Here is a tiny trained network, its code and every weight. The questions are about switching its units off for an input and a target symbol, where a switched-off unit gives its printed mean instead of its output.

import numpy as np


def w(rows, s, z=0):
    codes = np.array(rows[::2]) - 128.0
    scale = np.full(codes.shape[1], s)
    scale[-1] = z or s
    return codes * scale


def norm(h):
    return h / np.sqrt((h * h).mean(-1, keepdims=True) + 1e-5)


def f(y):
    return np.maximum(y, 0)


def softmax(a):
    e = np.exp(a - a.max(-1, keepdims=True))
    return e / e.sum(-1, keepdims=True)


def log_softmax(a):
    a = a - a.max(-1, keepdims=True)
    return a - np.log(np.exp(a).sum(-1, keepdims=True))


def net(x, mask):
    ids = ['ΠΣβεητφ'.index(c) for c in x.split()]
    T = len(ids)
    res = E[ids] + P[:T]
    q, k, v = (norm(res) @ M[0].T for M in (Q, K, V))
    z = softmax(np.where(np.tri(T) > 0, q @ k.T / 3**0.5, -1e9)) @ v
    res = res + np.where(mask[0], z, O[0][:, -1]) @ O[0][:, :-1]
    y = f(norm(res) @ A[0][:, :-1].T + A[0][:, -1])
    res = res + np.where(mask[1:9], y, B[0][:, -1]) @ B[0][:, :-1]
    return log_softmax(norm(res)[-1] @ U[:, :-1].T + U[:, -1])


Q, K, V, O, A, B = {}, {}, {}, {}, {}, {}
E = w([
[192,191,110,89,85,185],'Π',
[192,193,126,97,82,177],'Σ',
[234,144,148,66,85,198],'β',
[198,215,69,128,104,178],'ε',
[74,170,255,162,204,94],'η',
[85,198,190,70,73,99],'τ',
[35,114,120,72,133,168],'φ',
],0.0088)
P = w([
[99,232,159,22,254,168],'0',
[130,190,123,80,194,159],'1',
[137,163,114,111,158,148],'2',
[142,149,120,138,137,148],'3',
[142,135,122,153,118,152],'4',
[148,118,123,170,107,157],'5',
[154,98,131,175,92,154],'6',
[162,71,137,180,73,149],'7',
[167,66,147,204,58,149],'8',
[172,49,157,223,50,144],'9',
],0.008)
Q[0] = w([
[115,167,135,52,197,202],'head 1',
[216,157,163,228,143,208],'head 1',
[72,58,18,52,254,40],'head 1',
],0.0066)
K[0] = w([
[4,166,119,32,181,154],'head 1',
[77,62,153,157,31,37],'head 1',
[176,254,139,41,252,133],'head 1',
],0.0054)
V[0] = w([
[232,141,139,206,170,90],'head 1',
[172,196,123,92,33,36],'head 1',
[170,96,1,102,117,173],'head 1',
],0.0069)
O[0] = w([
[210,255,180,130,213,182,93],'head 1',
[160,84,113,98,254,45,168],'head 1',
[73,144,125,177,186,168,1],'head 1',
],0.0087,0.0047)
A[0] = w([
[148,151,170,19,223,29,171],'neuron 1',
[186,53,165,52,76,82,179],'neuron 2',
[17,104,152,95,63,168,181],'neuron 3',
[117,189,33,202,159,87,252],'neuron 4',
[151,190,206,90,159,229,110],'neuron 5',
[182,207,128,85,61,53,126],'neuron 6',
[18,119,220,148,255,107,138],'neuron 7',
[42,69,100,192,42,94,191],'neuron 8',
],0.0065,0.0029)
B[0] = w([
[174,44,46,181,175,122,246],'neuron 1',
[59,112,98,93,204,173,254],'neuron 2',
[118,152,59,116,37,153,183],'neuron 3',
[12,108,165,86,162,139,151],'neuron 4',
[112,104,139,254,29,205,210],'neuron 5',
[206,147,155,118,173,18,231],'neuron 6',
[170,230,82,14,73,130,169],'neuron 7',
[72,118,83,188,84,40,181],'neuron 8',
],0.0064,0.007)
U = w([
[145,155,21,31,108,205,254],'Π',
[158,88,73,243,130,93,168],'Σ',
[93,2,246,227,151,117,189],'β',
[40,156,149,170,218,217,64],'ε',
[227,174,227,105,63,143,64],'η',
[156,53,121,25,210,92,93],'τ',
[33,95,104,112,17,122,63],'φ',
],0.0074,0.0062)

Each question gives the input, a string of symbols that net reads in full, and the target symbol t.
The units are the heads (3 rows each of Q, K, V and O) and the neurons (one row each of A and B). Each row of codes is followed by its name. A weight is (code - 128) times the scale printed after its matrix; where a second scale follows, it is the last column's (O, A, B and U).
mask holds one flag per unit, heads first, then neurons. A switched-off unit (its flag False) gives its mean, the last column of its rows in O or B, instead of its output. The means were averaged over made-up inputs and are rounded, as every weight is.
A unit's drop is (log p(t) with every unit on - log p(t) with that unit switched off) / (log p(t) with every unit on - log p(t) with every unit switched off).
The circuit of an input: a set's keep is (log p(t) with only the set's units on - log p(t) with every unit switched off) / (log p(t) with every unit on - log p(t) with every unit switched off). Starting from all 9 units, units are removed one at a time, each time the one whose removal leaves the highest keep (on an exact tie, the one counted first), for as long as the keep stays at least 0.8.
units of the circuit, in order: the units of the circuit, biggest drop first
top k neurons: the k neurons with the biggest drops, biggest first
drop when u is switched off: that unit's drop, to one decimal
input η η Σ β τ η ε η Σ Π, target η: units of the circuit, in order -> (head 1; neuron 1)
input Σ η ε Π η β, target η: units of the circuit, in order -> (head 1; neuron 1)
input η β Σ, target η: top 2 neurons -> (neuron 1; neuron 6)
input η η Σ Π η Σ η η Σ, target η: units of the circuit, in order -> (head 1; neuron 1)
input τ η η τ Π Σ Π β Σ, target β: units of the circuit, in order -> (head 1; neuron 7; neuron 5; neuron 3)
input η η τ ε η η Π η, target η: units of the circuit, in order -> (head 1)
input η Σ ε, target η: units of the circuit, in order -> (head 1; neuron 2; neuron 1; neuron 6)
input Σ Σ η Σ ε η Π, target η: units of the circuit, in order -> (head 1; neuron 1; neuron 2)
input ε β Π, target ε: units of the circuit, in order -> (head 1; neuron 4)
input φ β η, target Π: top 2 neurons -> (neuron 7; neuron 3)
input ε τ τ β Σ, target τ: units of the circuit, in order -> (head 1; neuron 5)
input Π η η η η η η τ ε ε, target τ: units of the circuit, in order -> (head 1; neuron 5; neuron 4)
input ε Π φ, target φ: units of the circuit, in order -> (head 1; neuron 2)
input η Σ Π Σ, target Σ: top 3 neurons -> (neuron 5; neuron 7; neuron 2)
input η β η τ τ η, target τ: units of the circuit, in order -> (head 1; neuron 7)
input φ Π β ε, target ε: top neuron -> (neuron 4)
input η τ φ, target φ: top 2 neurons -> (neuron 8; neuron 1)
input Σ τ Σ Σ τ τ φ Π, target φ: top 2 neurons -> (neuron 1; neuron 8)
input φ Σ η τ τ Π ε η τ β, target τ: top 2 neurons -> (neuron 5; neuron 2)
input τ Σ τ η ε τ η Π η, target η: top 2 neurons -> (neuron 7; neuron 8)
input Σ η Σ τ η, target τ: top 2 neurons -> (neuron 7; neuron 5)
input Σ Π ε Π η τ τ η β, target τ: drop when neuron 3 is switched off -> 0.1
input Π η Σ η ε ε, target η: drop when neuron 2 is switched off -> 0.3
input η Σ Σ Σ φ η Π Π Σ, target β: drop when neuron 7 is switched off -> 0.3
input η η β Σ Σ τ φ Σ, target φ: drop when head 1 is switched off -> 1.8
input ε ε Π η η η ε φ ε, target φ: top neuron -> (neuron 1)
